Here is a tiny trained network, its code and every weight. The questions are about switching its units off for an input and a class, where a switched-off unit gives its printed mean instead of its output.

import numpy as np


def w(rows, s, z=0):
    codes = np.array(rows[::2]) - 128.0
    scale = np.full(codes.shape[1], s)
    scale[-1] = z or s
    return codes * scale


def norm(h):
    return h / np.sqrt((h * h).mean(-1, keepdims=True) + 1e-5)


def f(y):
    return y / 2 * (1 + np.tanh(0.7978845608 * (y + 0.044715 * y**3)))


def log_softmax(a):
    a = a - a.max(-1, keepdims=True)
    return a - np.log(np.exp(a).sum(-1, keepdims=True))


def net(x, mask):
    res = np.array(x, float).reshape(1, 6) / 4 @ E
    u = 0
    for l in range(3):
        y = f(norm(res) @ A[l][:, :-1].T + A[l][:, -1])
        res = res + np.where(mask[u : u + 10], y, B[l][:, -1]) @ B[l][:, :-1]
        u += 10
    return log_softmax(norm(res)[-1] @ U[:, :-1].T + U[:, -1])


A, B = {}, {}
E = w([
[50,158,188,108,205,194,14,173,116,44],'x0',
[77,134,126,185,104,161,172,213,3,172],'x1',
[16,179,79,211,181,72,144,9,93,112],'x2',
[83,94,206,71,169,133,210,103,135,145],'x3',
[209,54,139,123,241,57,87,108,28,135],'x4',
[131,168,233,188,119,90,66,129,169,243],'x5',
],0.0029)
A[0] = w([
[77,132,126,179,147,119,144,69,127,104,123],'0.n1',
[92,124,160,162,121,91,91,115,120,140,1],'0.n2',
[166,109,144,86,119,153,123,176,124,111,18],'0.n3',
[129,128,110,127,150,126,125,120,102,61,57],'0.n4',
[165,125,7,219,95,151,1,154,139,139,69],'0.n5',
[111,160,102,144,141,139,155,196,74,193,29],'0.n6',
[179,65,151,128,206,87,109,111,59,125,220],'0.n7',
[177,160,115,95,156,115,123,84,216,124,14],'0.n8',
[171,170,120,74,177,106,90,77,207,98,6],'0.n9',
[105,143,130,155,126,181,149,181,22,179,62],'0.n10',
],0.0044,0.002)
B[0] = w([
[132,124,103,103,141,125,126,201,176,152,167],'0.n1',
[164,134,110,143,157,120,120,138,148,155,111],'0.n2',
[129,135,81,155,178,85,129,156,164,129,130],'0.n3',
[157,115,88,126,135,134,133,138,140,123,133],'0.n4',
[168,218,245,57,145,44,254,116,105,46,190],'0.n5',
[123,73,148,120,98,82,86,104,168,80,135],'0.n6',
[77,180,116,75,42,189,106,101,161,153,254],'0.n7',
[81,60,159,165,67,115,119,128,93,103,134],'0.n8',
[92,31,159,192,53,80,104,133,120,79,152],'0.n9',
[123,40,151,156,72,73,97,80,198,54,169],'0.n10',
],0.0048,0.0029)
A[1] = w([
[85,175,69,206,190,107,132,65,84,128,26],'1.n1',
[138,117,116,138,97,145,168,85,152,163,62],'1.n2',
[149,158,145,124,118,108,173,134,115,96,126],'1.n3',
[102,86,195,88,207,151,188,100,152,142,2],'1.n4',
[82,124,140,181,95,131,147,204,2,143,96],'1.n5',
[125,140,179,148,78,118,101,128,163,183,90],'1.n6',
[110,109,78,66,85,139,154,121,134,77,114],'1.n7',
[177,72,129,93,201,72,77,100,30,155,134],'1.n8',
[106,149,164,162,209,190,80,150,129,62,42],'1.n9',
[92,135,146,100,108,153,159,133,178,134,57],'1.n10',
],0.0057,0.0033)
B[1] = w([
[101,122,118,62,201,82,140,174,253,151,181],'1.n1',
[107,136,102,105,96,95,54,165,89,120,143],'1.n2',
[144,152,129,104,171,106,94,79,96,124,167],'1.n3',
[118,155,176,138,99,61,189,168,56,95,123],'1.n4',
[146,86,166,114,108,111,95,56,250,41,152],'1.n5',
[109,124,75,187,203,169,113,122,68,74,190],'1.n6',
[113,140,146,209,182,154,82,124,75,142,253],'1.n7',
[79,231,137,132,29,246,178,99,225,106,201],'1.n8',
[103,111,69,69,39,13,44,162,14,217,193],'1.n9',
[119,160,123,103,105,135,126,98,81,121,152],'1.n10',
],0.0053,0.0026)
A[2] = w([
[148,127,129,96,107,183,179,75,152,142,56],'2.n1',
[76,158,108,157,243,53,126,111,163,120,105],'2.n2',
[156,183,240,236,158,96,71,124,148,251,73],'2.n3',
[125,67,138,107,106,109,62,18,204,43,109],'2.n4',
[32,61,216,86,144,125,221,119,62,169,77],'2.n5',
[65,231,80,169,76,223,138,143,131,122,85],'2.n6',
[142,66,19,102,202,169,173,111,54,66,59],'2.n7',
[170,85,88,174,73,108,208,66,165,163,109],'2.n8',
[197,102,26,166,102,66,230,95,102,240,3],'2.n9',
[251,79,173,85,115,206,105,253,127,130,90],'2.n10',
],0.0045,0.0027)
B[2] = w([
[56,201,90,135,128,151,107,170,135,93,139],'2.n1',
[201,61,114,94,124,112,178,149,151,178,208],'2.n2',
[144,106,53,142,171,209,165,179,68,42,204],'2.n3',
[139,92,172,173,74,134,185,172,122,129,236],'2.n4',
[254,184,105,140,112,69,124,119,149,71,188],'2.n5',
[187,139,149,108,115,173,112,76,142,198,253],'2.n6',
[157,132,151,215,186,174,115,207,115,146,169],'2.n7',
[76,120,192,107,148,142,33,170,110,84,200],'2.n8',
[74,136,147,44,131,110,43,178,75,130,181],'2.n9',
[68,114,62,143,191,33,199,64,189,188,244],'2.n10',
],0.0061,0.0023)
U = w([
[87,74,74,101,197,51,187,127,230,223,173],'0',
[60,121,148,54,99,99,11,190,39,142,160],'1',
[109,10,203,198,55,134,141,122,174,46,132],'2',
[125,224,138,109,74,254,138,55,160,183,126],'3',
[165,113,82,201,236,238,149,187,58,94,128],'4',
[207,219,171,96,133,39,196,117,90,54,133],'5',
[192,76,168,165,163,122,108,79,75,196,1],'6',
],0.0098,0.0044)

Each question gives the input, the list of numbers given to net, and the class t.
The units are the neurons (one row each of A and B). Each row of codes is followed by its name. A weight is (code - 128) times the scale printed after its matrix; where a second scale follows, it is the last column's (A, B and U).
mask holds one flag per neuron, layer by layer. A switched-off neuron (its flag False) gives its mean, the last column of its row in B, instead of its output. The means were averaged over made-up inputs and are rounded, as every weight is.
A unit's drop is (log p(t) with every unit on - log p(t) with that unit switched off) / (log p(t) with every unit on - log p(t) with every unit switched off).
The circuit of an input: a set's keep is (log p(t) with only the set's units on - log p(t) with every unit switched off) / (log p(t) with every unit on - log p(t) with every unit switched off). Starting from the 12 units with the biggest drops (on a tie, the unit counted first), units are removed one at a time, each time the one whose removal leaves the highest keep (on an exact tie, the one counted first), for as long as the keep stays at least 0.8.
circuit, biggest first: the units of the circuit, biggest drop first
top k neurons: the k neurons with the biggest drops, biggest first
k most important neurons of layer l: the k neurons of layer l with the biggest drops, biggest first
input [-8,5,-6,0,-5,8], class 1: circuit, biggest first -> [2.n9 2.n8 1.n8]
input [-6,-2,2,-6,-5,-5], class 1: circuit, biggest first -> [2.n9 2.n8]
input [1,-4,-5,-6,1,5], class 5: top 4 neurons -> [0.n5 1.n7 0.n1 1.n3]
input [7,5,5,4,-6,1], class 1: top 4 neurons -> [1.n9 0.n7 2.n10 1.n8]
input [-4,-1,1,5,5,8], class 4: circuit, biggest first -> [2.n3]
input [6,-3,7,5,-4,-8], class 4: top 3 neurons -> [2.n7 2.n10 1.n7]
input [2,8,3,-8,-7,-3], class 2: 2 most important neurons of layer 1 -> [1.n5 1.n8]
input [-6,1,-5,-8,-6,-1], class 5: top 2 neurons -> [0.n5 0.n7]
input [-4,-4,-3,7,7,6], class 3: top 3 neurons -> [1.n8 0.n5 1.n7]
input [2,-3,1,7,-5,5], class 5: 3 most important neurons of layer 1 -> [1.n4 1.n8 1.n7]
input [6,-4,-2,-7,4,6], class 5: top 4 neurons -> [0.n5 1.n7 2.n8 2.n9]
input [4,2,-6,7,7,-4], class 3: 2 most important neurons of layer 0 -> [0.n5 0.n1]
input [3,4,5,-4,-7,8], class 4: top 2 neurons -> [2.n3 0.n7]
input [4,-1,8,-6,-3,-6], class 0: top 2 neurons -> [1.n1 2.n2]
input [-7,-4,0,-7,4,4], class 1: circuit, biggest first -> [2.n9]
input [-4,-5,-3,0,-2,1], class 2: top 2 neurons -> [1.n9 0.n9]
input [-5,6,6,-8,7,7], class 5: 4 most important neurons of layer 1 -> [1.n7 1.n5 1.n1 1.n8]
input [5,-8,-5,-3,-1,-7], class 2: top 2 neurons -> [0.n9 2.n4]
input [1,-6,2,8,-3,-5], class 5: circuit, biggest first -> [2.n5 1.n4]
input [1,-4,8,-2,8,0], class 0: 2 most important neurons of layer 1 -> [1.n1 1.n10]
